Below is a small trained network, with its code and all its weights. Each question gives an input and a class and asks what happens when units are switched off, that is, made to give their printed mean instead of their output.

import numpy as np


def w(rows, s, z=0):
    codes = np.array(rows[::2]) - 128.0
    scale = np.full(codes.shape[1], s)
    scale[-1] = z or s
    return codes * scale


def f(y):
    return y / 2 * (1 + np.tanh(0.7978845608 * (y + 0.044715 * y**3)))


def log_softmax(a):
    a = a - a.max(-1, keepdims=True)
    return a - np.log(np.exp(a).sum(-1, keepdims=True))


def net(x, mask):
    res = np.array(x, float).reshape(1, 3) / 4 @ E
    y = f(res @ A[0][:, :-1].T + A[0][:, -1])
    res = res + np.where(mask, y, B[0][:, -1]) @ B[0][:, :-1]
    return log_softmax(res[-1] @ U[:, :-1].T + U[:, -1])


A, B = {}, {}
E = w([
[57,63,233,214,33,95,159],'x0',
[42,254,201,63,112,223,162],'x1',
[130,213,108,38,81,2,246],'x2',
],0.0068)
A[0] = w([
[92,64,196,152,60,134,173,119],'neuron 1',
[103,209,128,82,100,80,217,127],'neuron 2',
[190,199,45,96,205,129,89,209],'neuron 3',
[118,98,137,182,201,224,83,100],'neuron 4',
[136,107,95,67,86,57,180,118],'neuron 5',
[106,95,126,139,117,236,80,110],'neuron 6',
[58,82,197,167,67,66,122,104],'neuron 7',
[56,214,96,48,96,248,125,100],'neuron 8',
[118,78,171,178,188,221,55,172],'neuron 9',
[60,126,170,176,106,77,112,168],'neuron 10',
[144,182,112,54,138,59,184,92],'neuron 11',
[16,226,135,131,96,212,159,127],'neuron 12',
[193,69,84,149,127,39,77,93],'neuron 13',
[82,95,208,158,50,109,138,123],'neuron 14',
[194,174,82,105,249,161,136,103],'neuron 15',
[117,80,75,206,158,227,82,121],'neuron 16',
[63,98,149,177,92,99,135,255],'neuron 17',
[219,165,104,55,232,161,113,99],'neuron 18',
[160,18,38,176,131,2,123,159],'neuron 19',
[125,134,160,205,192,217,75,104],'neuron 20',
[93,163,87,107,110,29,185,116],'neuron 21',
[27,176,184,81,118,190,134,118],'neuron 22',
[88,125,182,205,65,104,132,104],'neuron 23',
],0.007,0.0092)
B[0] = w([
[186,215,100,169,140,91,69,178],'neuron 1',
[94,62,153,117,92,121,193,204],'neuron 2',
[154,191,101,116,88,164,137,254],'neuron 3',
[144,77,139,128,76,56,178,189],'neuron 4',
[99,97,165,120,137,60,195,170],'neuron 5',
[93,53,166,110,89,68,180,176],'neuron 6',
[179,181,116,198,79,102,90,179],'neuron 7',
[158,121,184,216,169,132,123,206],'neuron 8',
[97,119,117,67,92,96,206,239],'neuron 9',
[179,166,48,104,123,150,105,183],'neuron 10',
[128,99,160,149,98,65,134,177],'neuron 11',
[116,82,187,207,220,161,167,218],'neuron 12',
[177,79,232,254,175,177,131,180],'neuron 13',
[185,187,119,163,94,127,80,184],'neuron 14',
[231,181,109,205,79,103,54,185],'neuron 15',
[124,112,135,115,82,84,189,202],'neuron 16',
[124,184,79,58,105,212,153,251],'neuron 17',
[196,193,109,229,71,89,78,190],'neuron 18',
[122,95,198,176,223,234,178,243],'neuron 19',
[76,87,141,121,78,52,181,188],'neuron 20',
[102,34,140,89,59,70,164,180],'neuron 21',
[140,101,223,203,201,154,143,202],'neuron 22',
[212,194,106,210,138,80,69,166],'neuron 23',
],0.0071,0.0089)
U = w([
[135,90,176,185,255,181,140,88],'0',
[103,71,118,89,57,34,171,110],'1',
[177,227,78,166,87,103,62,75],'2',
[103,180,58,19,157,231,147,254],'3',
[89,77,89,96,207,39,12,25],'4',
],0.011,0.0065)

Each question gives the input, the list of numbers given to net, and the class t.
The units are the neurons (one row each of A and B). Each row of codes is followed by its name. A weight is (code - 128) times the scale printed after its matrix; where a second scale follows, it is the last column's (A, B and U).
mask holds one flag per neuron, in row order. A switched-off neuron (its flag False) gives its mean, the last column of its row in B, instead of its output. The means were averaged over made-up inputs and are rounded, as every weight is.
A unit's drop is (log p(t) with every unit on - log p(t) with that unit switched off) / (log p(t) with every unit on - log p(t) with every unit switched off).
The circuit of an input: a set's keep is (log p(t) with only the set's units on - log p(t) with every unit switched off) / (log p(t) with every unit on - log p(t) with every unit switched off). Starting from the 12 units with the biggest drops (on a tie, the unit counted first), units are removed one at a time, each time the one whose removal leaves the highest keep (on an exact tie, the one counted first), for as long as the keep stays at least 0.8.
circuit, biggest first: the units of the circuit, biggest drop first
k most important neurons: the k neurons with the biggest drops, biggest first
drop of u: that unit's drop, to one decimal
input [-3,-5,5], class 0: circuit, biggest first -> neuron 19
input [8,-5,-7], class 2: circuit, biggest first -> neuron 1; neuron 7
input [8,1,7], class 2: circuit, biggest first -> neuron 1; neuron 14
input [-4,4,5], class 1: 2 most important neurons -> neuron 19; neuron 2
input [7,8,6], class 0: 2 most important neurons -> neuron 12; neuron 22
input [2,5,2], class 0: 2 most important neurons -> neuron 12; neuron 22
input [-2,-8,8], class 0: 2 most important neurons -> neuron 19; neuron 13
input [-8,-8,2], class 0: 2 most important neurons -> neuron 19; neuron 13
input [7,1,-7], class 1: 3 most important neurons -> neuron 9; neuron 6; neuron 20
input [2,-3,1], class 3: 2 most important neurons -> neuron 12; neuron 22
input [-4,6,5], class 0: 2 most important neurons -> neuron 12; neuron 8
input [7,-7,5], class 0: 2 most important neurons -> neuron 19; neuron 13
input [-8,2,-6], class 2: 3 most important neurons -> neuron 15; neuron 18; neuron 3
input [-8,2,6], class 2: circuit, biggest first -> neuron 18
input [6,3,3], class 2: drop of neuron 3 -> 0.0
input [0,-2,0], class 3: drop of neuron 12 -> 0.1
input [8,-3,-6], class 2: drop of neuron 1 -> 0.1
input [8,-5,7], class 2: drop of neuron 14 -> 0.2
